Below is a small trained network, with its code and all its weights. Each question gives an input and a class and asks what happens when units are switched off, that is, made to give their printed mean instead of their output.

import numpy as np


def w(rows, s, z=0):
    codes = np.array(rows[::2]) - 128.0
    scale = np.full(codes.shape[1], s)
    scale[-1] = z or s
    return codes * scale


def f(y):
    return np.maximum(y, 0)


def log_softmax(a):
    a = a - a.max(-1, keepdims=True)
    return a - np.log(np.exp(a).sum(-1, keepdims=True))


def net(x, mask):
    res = np.array(x, float).reshape(1, 8) / 4 @ E
    y = f(res @ A[0][:, :-1].T + A[0][:, -1])
    res = res + np.where(mask, y, B[0][:, -1]) @ B[0][:, :-1]
    return log_softmax(res[-1] @ U[:, :-1].T + U[:, -1])


A, B = {}, {}
E = w([
[203,39,110,118,138,116,57],'x0',
[87,98,127,99,121,31,136],'x1',
[75,166,114,154,241,123,43],'x2',
[96,158,125,106,120,139,149],'x3',
[133,136,141,145,133,129,138],'x4',
[124,140,127,113,130,142,130],'x5',
[52,86,97,81,192,165,226],'x6',
[144,138,168,253,133,129,145],'x7',
],0.0073)
A[0] = w([
[120,196,60,158,206,105,59,4],'N1',
[164,78,105,94,102,167,171,118],'N2',
[85,148,147,210,108,127,191,174],'N3',
[49,167,84,165,220,152,28,93],'N4',
[162,129,44,162,144,211,103,217],'N5',
[100,48,141,239,110,113,134,206],'N6',
[128,42,163,107,186,203,188,53],'N7',
[170,112,126,212,121,130,163,137],'N8',
[182,178,137,128,102,63,71,103],'N9',
[67,100,121,133,199,140,144,76],'N10',
[158,145,141,126,135,254,119,146],'N11',
[116,137,130,112,102,103,180,119],'N12',
[78,208,181,128,130,111,158,168],'N13',
[81,60,92,153,135,144,168,65],'N14',
[105,151,143,168,36,118,84,63],'N15',
[113,95,126,34,153,112,184,169],'N16',
[123,129,142,142,97,248,39,100],'N17',
[110,102,147,115,90,66,138,146],'N18',
[181,193,62,132,121,158,117,103],'N19',
[41,130,142,118,218,155,34,85],'N20',
],0.0087,0.0026)
B[0] = w([
[195,137,210,200,7,99,183,204],'N1',
[107,181,172,102,25,239,112,175],'N2',
[132,167,170,26,134,148,85,200],'N3',
[179,76,186,89,14,135,185,254],'N4',
[54,101,141,27,143,67,150,203],'N5',
[12,118,159,57,171,131,128,203],'N6',
[195,214,40,177,225,113,58,184],'N7',
[109,30,189,107,135,179,112,187],'N8',
[149,195,52,184,207,113,93,198],'N9',
[198,212,83,191,71,177,23,190],'N10',
[4,97,69,80,196,61,189,196],'N11',
[198,151,181,168,120,176,40,165],'N12',
[131,171,117,68,115,77,23,200],'N13',
[247,235,40,221,204,245,99,167],'N14',
[137,147,89,210,149,147,141,176],'N15',
[86,87,162,243,130,98,75,213],'N16',
[90,243,110,123,111,53,132,194],'N17',
[142,112,147,168,191,91,188,173],'N18',
[83,90,65,206,143,53,132,166],'N19',
[179,79,200,160,114,149,234,238],'N20',
],0.0044,0.0075)
U = w([
[146,123,163,138,107,180,60,250],'0',
[225,122,167,160,29,197,187,98],'1',
[202,226,6,254,162,147,81,1],'2',
[60,137,87,133,179,43,170,254],'3',
[135,151,129,105,122,148,62,111],'4',
[85,92,130,118,108,122,119,146],'5',
[64,95,175,99,132,152,69,27],'6',
[142,147,90,131,143,98,170,73],'7',
],0.0085,0.0028)

Each question gives the input, the list of numbers given to net, and the class t.
The units are the neurons (one row each of A and B). Each row of codes is followed by its name. A weight is (code - 128) times the scale printed after its matrix; where a second scale follows, it is the last column's (A, B and U).
mask holds one flag per neuron, in row order. A switched-off neuron (its flag False) gives its mean, the last column of its row in B, instead of its output. The means were averaged over made-up inputs and are rounded, as every weight is.
A unit's drop is (log p(t) with every unit on - log p(t) with that unit switched off) / (log p(t) with every unit on - log p(t) with every unit switched off).
The circuit of an input: a set's keep is (log p(t) with only the set's units on - log p(t) with every unit switched off) / (log p(t) with every unit on - log p(t) with every unit switched off). Starting from the 12 units with the biggest drops (on a tie, the unit counted first), units are removed one at a time, each time the one whose removal leaves the highest keep (on an exact tie, the one counted first), for as long as the keep stays at least 0.8.
units of the circuit, in order: the units of the circuit, biggest drop first
most important unit: the unit with the biggest drop
k most important neurons: the k neurons with the biggest drops, biggest first
drop when u is switched off: that unit's drop, to one decimal
input [-7,4,3,-3,3,2,-4,8], class 6: 3 most important neurons	N6, N3, N8
input [-4,-8,-1,-7,3,5,-3,8], class 3: most important unit	N11
input [8,-8,-7,4,3,8,-8,-2], class 2: units of the circuit, in order	N9, N4
input [2,7,6,1,0,8,8,-1], class 2: units of the circuit, in order	N10, N14
input [5,8,8,2,-8,8,6,-7], class 0: 2 most important neurons	N10, N16
input [4,-2,7,1,-2,3,-5,1], class 1: units of the circuit, in order	N4, N1
input [6,3,8,2,-6,-3,-7,7], class 1: units of the circuit, in order	N4, N1
input [1,-1,-7,3,5,3,-8,-4], class 2: 2 most important neurons	N9, N4
input [2,4,-6,-2,7,1,8,2], class 2: units of the circuit, in order	N7, N14
input [-7,3,3,0,-4,-7,-8,-7], class 2: units of the circuit, in order	N9, N5
input [2,-8,7,-4,-5,0,-2,-6], class 3: units of the circuit, in order	N11, N5
input [6,7,3,5,-6,-2,7,4], class 2: units of the circuit, in order	N14, N10
input [-4,-7,4,-1,7,5,8,1], class 2: 2 most important neurons	N7, N10
input [7,-7,-6,-5,-7,-8,8,3], class 2: most important neuron	N7
input [6,4,0,-2,1,-2,-4,8], class 6: 2 most important neurons	N6, N8
input [-3,7,-5,7,2,8,8,2], class 2: 2 most important neurons	N14, N7
input [-7,3,7,-6,-2,3,6,1], class 1: 3 most important neurons	N4, N20, N1
input [-7,2,-1,-4,3,-3,3,0], class 4: 2 most important neurons	N3, N13
input [-4,6,2,7,-5,-7,4,8], class 6: 2 most important neurons	N3, N6
input [0,-7,3,7,-6,7,5,3], class 3: units of the circuit, in order	N11
input [-5,8,-3,6,-8,2,4,6], class 0: drop when N11 is switched off	0.2
input [-1,3,8,-8,-1,-8,-6,3], class 1: drop when N1 is switched off	0.3
input [-4,-5,-6,1,-6,6,-2,-7], class 6: drop when N12 is switched off	0.0
